(in the rows, 128 means zero)
Both labels of each row:
[108 123 114 143 123 135 130 134 133 128 156 126 145 134 132  64 108 110
 107] => <87>/luvu
[109 171 129 212 107 115 155 127 114 121 143 125 160 184 136  16  91 120
 117] => <77>/beg
[109 122 126 144 121 133 140 126 125 111 146 145 164 147 139  38  69 109
 123] => <77>/gakip
[112 155  98 144 140 121 130 125 148 128 122 134 180 178 143  45  97 115
 123] => <77>/gakip
[119 164 115 152 128 120 135 126 131 131 148 117 147 143 120  61 115 115
 122] => <79>/luvu
[122 146 130 148 123 125 146 131 130 128 114 152 151 179 138  60  80 126
  54] => <80>/beg
[112 157 125 147 109 129 164 156 102 123 155 130 171 178 143  38  86 112
 120] => <77>/luvu
[ 88 203 125 178 106 132 180 136 121 105 146 137 177 188 134   4 132 112
 113] => <80>/latu
[124 136 114 149 130 107 147 135 129 125 130 139 162 166 129  82 109 106
 125] => <77>/luvu
[112  97 129 147 118 128 142 135 120 116 136 134 155 135 144  66  41  97
 106] => <80>/gakip
[121 170 134 144  90 114 157 136 115 132 174 120 124 144 135  41 110 130
 128] => <79>/beg
[116 126 129 117 118 133 129 136 110 119 158 137 154 113 137  19  90  98
 103] => <79>/gakip
[ 87 126 115 150 133 137 157  89 127 129 151 133 165 148 139  37 102 105
 107] => <77>/luvu
[ 99 108 131 153 113 145 107 133 137 122 165 137 170 123 119  61  79 105
 105] => <79>/gakip
[ 87 169 124 170  96 118 181 123 121 127 161 145 159 180 144   4 108 105
 135] => <80>/gakip
[114 131 127 138 104 114 141 139 119 120 142 131 137 154 126  33  83  93
 106] => <77>/Fufa
[117 125 121 150 127 133 135 151 136  94 125 149 140 128 153  59 112 108
 116] => <80>/gakip
[106 146 137 168 101 142 143 128 119 102 180 131 133 144 115  28  74 100
 106] => <87>/latu
[105 124 144 143 121 118 163 134 119 124 120 141 160 152 103  31  91  98
 121] => <80>/Fufa
[117 123 132  76 120 119 136 151 137 118 116 140 163 148 142  77  90 100
 104] => <77>/gakip
[ 82 170 145 166 105 127 170 127 116 117 152 138 158 152 153   4  97 112
 118] => <85>/gakip
[115 150 117 141 142 106 153 145 124 118 119 143 160 171 137  68 122 107
 122] => <77>/luvu
[100 127 131 155 116 149 154 125 130 118 136 146 166 138 143  45  97 121
 110] => <85>/gakip
[103 115 126 141 131 144 152 129 115  43 118 130 205 137 125  60  80 101
 111] => <80>/Fufa
[109 124 133 150 139 130 136 137 123 112 148 147 157 150 128  64  93 109
 113] => <80>/gakip
[104 149 123 151 120  99 141 134 127  84 137 138 159 161 130  28 105 130
 110] => <77>/luvu
[105 128 127 128 119 118 114 140 138 117 129 135 151 142 119  67 107 126
 119] => <79>/gakip
[115 115  98 125 123 131 114 137 109 126 150 132 170 107 127  79  96 103
 114] => <79>/luvu
[114 108 118 128 116 161 138 144 114 121 140 132 163 132 106  39  83 105
 111] => <79>/gakip
[ 85 141 133 152 104 142 155 122 133 118 129 129 144 156 111  65  92 121
  92] => <77>/latu
[118  91 135 146 112 150 122 141 127 108 150 134 155 132 115 160  62  96
  81] => <79>/gakip
[120 122 131 133 107  89 129 142 121 117 128 133 153 119 122  60  94 105
 125] => <79>/Fufa
[122 127 130 134 119 125 123 138 139 128 139 147 120 117 120  40 106 124
 122] => <87>/gakip
[130 109 138 176  99 123 165 138 147 147 155 125 131 153 116  16 115 108
 116] => <79>/beg
[101 124 118 144 121 125 146 156 113  95 145 121 165 157 120  48  77 103
 109] => <77>/latu
[105 167 139 152 106 140 155 129 122 127 142  70 152 166 128  72  72 121
 106] => <85>/beg
[102 165 116 144  72 140 150 124 132 139 164 135 167 158 140  38 113 111
 135] => <79>/luvu
[120  60  85 145 125 135 114 131 135 123 150 138 158 170 201  58  94 119
 115] => <79>/gakip
[128 156 128 145 111 105 150 152 112 135 123 136 142 153 137  63 135 118
 141] => <79>/luvu
[140 128 123 130 122 137  95 133 144 121 164 133 157 129 149  96  95 125
 127] => <79>/gakip
[109 181 128 145  86 137 189 149 125 115 137 138 159 179 133  12  92 115
 110] => <80>/beg
[127  93 128 141 126 124 128 151 134 132 152 126 152 117 126  91  96 113
 123] => <79>/gakip
[ 92 135 111 156 103 113 136 139 123 118 160 142 141 156 131  10  64  99
 105] => <77>/gakip
[111 153 123 145 104 137 165 142 128 118 120 135 156 158 120  48 111 108
 125] => <85>/gakip
[122 138 140 155 119 136 148 138 129 122 141 132 141 108 130  72  96 120
 113] => <79>/luvu
